Below are the code and all the weights of a small trained network. Each question names an input and a class and asks about switching units off, where a switched-off unit gives its printed mean instead of its output.

import numpy as np


def w(rows, s, z=0):
    codes = np.array(rows[::2]) - 128.0
    scale = np.full(codes.shape[1], s)
    scale[-1] = z or s
    return codes * scale


def f(y):
    return np.maximum(y, 0)


def log_softmax(a):
    a = a - a.max(-1, keepdims=True)
    return a - np.log(np.exp(a).sum(-1, keepdims=True))


def net(x, mask):
    res = np.array(x, float).reshape(1, 6) / 4 @ E
    y = f(res @ A[0][:, :-1].T + A[0][:, -1])
    res = res + np.where(mask, y, B[0][:, -1]) @ B[0][:, :-1]
    return log_softmax(res[-1] @ U[:, :-1].T + U[:, -1])


A, B = {}, {}
E = w([
[129,127,131],'x0',
[236,227,31],'x1',
[128,129,129],'x2',
[34,218,96],'x3',
[128,130,129],'x4',
[188,255,254],'x5',
],0.0062)
A[0] = w([
[157,128,130,125],'N0',
[122,134,135,205],'N1',
[126,107,166,90],'N2',
[106,101,183,193],'N3',
[112,98,99,154],'N4',
[140,145,94,79],'N5',
[136,87,70,107],'N6',
[119,164,172,127],'N7',
[127,157,124,174],'N8',
[63,163,109,172],'N9',
[184,59,148,196],'N10',
[150,63,144,30],'N11',
[89,123,128,110],'N12',
[88,154,31,61],'N13',
[72,114,127,139],'N14',
[120,85,127,164],'N15',
[154,158,69,122],'N16',
[136,83,64,179],'N17',
[31,90,112,127],'N18',
[76,116,135,143],'N19',
[104,157,168,40],'N20',
[105,162,120,142],'N21',
[101,78,108,119],'N22',
[49,85,134,143],'N23',
[171,71,143,112],'N24',
[164,48,149,47],'N25',
[125,137,108,176],'N26',
[142,173,72,98],'N27',
[114,185,196,121],'N28',
[117,213,44,105],'N29',
[105,112,177,143],'N30',
[135,152,75,173],'N31',
[150,89,210,24],'N32',
[87,149,60,75],'N33',
[137,105,93,99],'N34',
[134,144,94,152],'N35',
[155,161,138,109],'N36',
[178,133,146,118],'N37',
[254,157,154,98],'N38',
[101,164,172,200],'N39',
[92,92,200,187],'N40',
[109,75,231,2],'N41',
],0.015,0.007)
B[0] = w([
[134,153,114,154],'N0',
[127,166,102,197],'N1',
[149,98,136,156],'N2',
[31,150,135,230],'N3',
[128,153,124,194],'N4',
[84,136,150,151],'N5',
[143,51,156,197],'N6',
[132,59,158,196],'N7',
[95,141,112,187],'N8',
[101,197,132,205],'N9',
[194,19,141,239],'N10',
[43,128,152,162],'N11',
[143,149,140,157],'N12',
[72,172,146,196],'N13',
[129,169,108,190],'N14',
[140,130,102,197],'N15',
[136,64,157,200],'N16',
[74,71,181,237],'N17',
[158,197,110,239],'N18',
[135,167,117,188],'N19',
[55,138,152,153],'N20',
[91,102,134,172],'N21',
[137,150,121,200],'N22',
[139,193,108,236],'N23',
[96,82,165,184],'N24',
[54,120,146,182],'N25',
[148,143,117,175],'N26',
[109,71,145,193],'N27',
[123,17,169,231],'N28',
[111,46,154,234],'N29',
[82,94,144,194],'N30',
[186,89,110,206],'N31',
[195,112,109,173],'N32',
[95,155,136,177],'N33',
[137,81,136,161],'N34',
[163,112,129,177],'N35',
[141,147,114,179],'N36',
[153,170,109,177],'N37',
[170,253,71,255],'N38',
[191,72,111,231],'N39',
[24,111,146,252],'N40',
[254,37,136,199],'N41',
],0.023,0.0079)
U = w([
[12,101,136,164],'0',
[121,60,99,226],'1',
[111,221,2,5],'2',
],0.0091,0.0014)

Each question gives the input, the list of numbers given to net, and the class t.
The units are the neurons (one row each of A and B). Each row of codes is followed by its name. A weight is (code - 128) times the scale printed after its matrix; where a second scale follows, it is the last column's (A, B and U).
mask holds one flag per neuron, in row order. A switched-off neuron (its flag False) gives its mean, the last column of its row in B, instead of its output. The means were averaged over made-up inputs and are rounded, as every weight is.
A unit's drop is (log p(t) with every unit on - log p(t) with that unit switched off) / (log p(t) with every unit on - log p(t) with every unit switched off).
The circuit of an input: a set's keep is (log p(t) with only the set's units on - log p(t) with every unit switched off) / (log p(t) with every unit on - log p(t) with every unit switched off). Starting from the 12 units with the biggest drops (on a tie, the unit counted first), units are removed one at a time, each time the one whose removal leaves the highest keep (on an exact tie, the one counted first), for as long as the keep stays at least 0.8.
units of the circuit, in order: the units of the circuit, biggest drop first
unit that matters most: the unit with the biggest drop
k most important neurons: the k neurons with the biggest drops, biggest first
drop when u is switched off: that unit's drop, to one decimal
input [2,-3,-1,1,6,0], class 2: units of the circuit, in order -> (N17 N29 N28)
input [-4,2,-7,7,-2,4], class 1: unit that matters most -> N40
input [7,2,-4,7,1,3], class 1: 3 most important neurons -> (N40 N3 N39)
input [0,-3,-3,1,-7,-8], class 2: 3 most important neurons -> (N18 N23 N28)
input [2,-4,-4,-7,6,-7], class 0: 2 most important neurons -> (N25 N11)
input [-7,-8,7,2,-1,-3], class 2: 2 most important neurons -> (N18 N23)
input [-7,1,-3,3,-5,8], class 1: 3 most important neurons -> (N28 N39 N40)
input [1,1,4,5,-1,3], class 1: 2 most important neurons -> (N40 N3)
input [1,-7,-7,-4,5,5], class 1: 2 most important neurons -> (N41 N32)
input [5,-4,7,-7,-3,-6], class 0: 2 most important neurons -> (N25 N11)
input [8,-3,4,-6,7,-8], class 0: drop when N37 is switched off -> 0.0
input [4,-1,-3,8,8,0], class 2: drop when N6 is switched off -> 0.1
input [3,-1,3,-6,-1,-6], class 0: drop when N11 is switched off -> 0.2
input [4,5,3,-2,-7,7], class 2: units of the circuit, in order -> (N38)
